Below are the code and all the weights of a small trained network. Each question names an input and a class and asks about switching units off, where a switched-off unit gives its printed mean instead of its output.

import numpy as np


def w(rows, s, z=0):
    codes = np.array(rows[::2]) - 128.0
    scale = np.full(codes.shape[1], s)
    scale[-1] = z or s
    return codes * scale


def norm(h):
    return h / np.sqrt((h * h).mean(-1, keepdims=True) + 1e-5)


def f(y):
    return y / 2 * (1 + np.tanh(0.7978845608 * (y + 0.044715 * y**3)))


def log_softmax(a):
    a = a - a.max(-1, keepdims=True)
    return a - np.log(np.exp(a).sum(-1, keepdims=True))


def net(x, mask):
    res = np.array(x, float).reshape(1, 5) / 4 @ E
    u = 0
    for l in range(4):
        y = f(norm(res) @ A[l][:, :-1].T + A[l][:, -1])
        res = res + np.where(mask[u : u + 3], y, B[l][:, -1]) @ B[l][:, :-1]
        u += 3
    return log_softmax(norm(res)[-1] @ U[:, :-1].T + U[:, -1])


A, B = {}, {}
E = w([
[217,141,130,114,168,183,136,152,127,22],'x0',
[104,64,64,65,163,134,98,180,116,127],'x1',
[134,126,121,132,133,111,120,118,116,119],'x2',
[183,183,111,134,87,55,158,248,127,165],'x3',
[151,107,167,24,80,98,123,119,134,121],'x4',
],0.014)
A[0] = w([
[122,186,122,91,137,116,118,109,165,140,2],'0.n1',
[171,89,183,2,46,84,133,115,91,124,4],'0.n2',
[172,209,123,85,48,94,145,232,111,145,11],'0.n3',
],0.0067,0.0063)
B[0] = w([
[236,216,61,125,123,111,217,119,97,82,78],'0.n1',
[152,230,32,89,141,97,110,52,254,136,196],'0.n2',
[98,76,207,162,173,77,99,130,149,73,254],'0.n3',
],0.013,0.0031)
A[1] = w([
[181,254,247,197,63,88,216,35,107,102,1],'1.n1',
[57,111,172,97,128,223,100,60,129,85,112],'1.n2',
[236,149,143,100,144,188,134,169,140,32,44],'1.n3',
],0.0067,0.0084)
B[1] = w([
[157,70,78,196,43,196,72,160,174,158,212],'1.n1',
[134,114,167,142,157,91,133,139,148,108,253],'1.n2',
[101,167,146,108,72,151,181,87,2,194,202],'1.n3',
],0.016,0.0046)
A[2] = w([
[98,210,17,231,215,167,144,138,137,145,46],'2.n1',
[60,117,148,121,53,106,115,130,88,205,1],'2.n2',
[110,48,1,31,180,132,115,214,97,125,9],'2.n3',
],0.0098,0.0063)
B[2] = w([
[160,246,110,8,63,95,99,97,217,102,235],'2.n1',
[104,148,52,172,159,132,176,100,68,181,193],'2.n2',
[187,88,144,208,26,184,101,136,162,186,253],'2.n3',
],0.014,0.0046)
A[3] = w([
[86,146,85,135,111,80,153,115,97,181,79],'3.n1',
[174,172,106,166,125,58,159,248,125,139,4],'3.n2',
[209,163,114,122,114,171,140,170,51,53,113],'3.n3',
],0.012,0.0036)
B[3] = w([
[174,137,108,99,197,163,208,131,110,162,211],'3.n1',
[59,88,190,134,155,101,82,62,89,3,246],'3.n2',
[130,135,104,121,172,87,188,152,76,233,254],'3.n3',
],0.017,0.0055)
U = w([
[64,40,202,149,236,102,97,107,112,34,255],'0',
[137,124,90,121,181,131,215,129,66,210,154],'1',
[189,68,103,219,43,173,76,168,182,158,34],'2',
[169,196,91,4,101,93,111,118,208,92,13],'3',
],0.016,0.00098)

Each question gives the input, the list of numbers given to net, and the class t.
The units are the neurons (one row each of A and B). Each row of codes is followed by its name. A weight is (code - 128) times the scale printed after its matrix; where a second scale follows, it is the last column's (A, B and U).
mask holds one flag per neuron, layer by layer. A switched-off neuron (its flag False) gives its mean, the last column of its row in B, instead of its output. The means were averaged over made-up inputs and are rounded, as every weight is.
A unit's drop is (log p(t) with every unit on - log p(t) with that unit switched off) / (log p(t) with every unit on - log p(t) with every unit switched off).
unit that matters most: the unit with the biggest drop
top k neurons: the k neurons with the biggest drops, biggest first
top k neurons in layer l: the k neurons of layer l with the biggest drops, biggest first
drop when u is switched off: that unit's drop, to one decimal
input [2,3,-7,8,6], class 0: top neuron -> 3.n2
input [4,1,5,3,1], class 1: top 2 neurons -> 3.n3, 1.n3
input [7,-5,2,-5,-3], class 1: top 2 neurons in layer 3 -> 3.n3, 3.n2
input [-8,-2,8,8,5], class 0: top 3 neurons -> 3.n2, 0.n3, 1.n3
input [5,-4,-6,7,7], class 0: top 3 neurons -> 3.n2, 0.n3, 2.n1
input [-8,-5,-4,-6,0], class 1: top 2 neurons -> 2.n2, 3.n2
input [-7,1,-3,-6,2], class 1: top 3 neurons -> 2.n2, 3.n2, 0.n3
input [1,4,6,3,-4], class 2: top 2 neurons -> 2.n3, 0.n2
input [0,-4,-8,3,3], class 2: top 3 neurons -> 1.n1, 1.n2, 0.n2
input [6,-7,-1,7,-2], class 0: top 3 neurons -> 3.n2, 0.n3, 2.n3
input [7,1,0,-5,-2], class 1: top 2 neurons -> 3.n3, 1.n3
input [6,-8,3,-3,-2], class 2: drop when 1.n1 is switched off -> 3.2
input [6,6,-7,-6,-7], class 3: drop when 3.n2 is switched off -> 0.4
input [1,6,-6,-2,4], class 2: unit that matters most -> 2.n3
input [7,6,-2,-4,4], class 1: drop when 1.n3 is switched off -> 0.4
input [-8,6,7,8,-2], class 0: top 2 neurons in layer 3 -> 3.n2, 3.n3
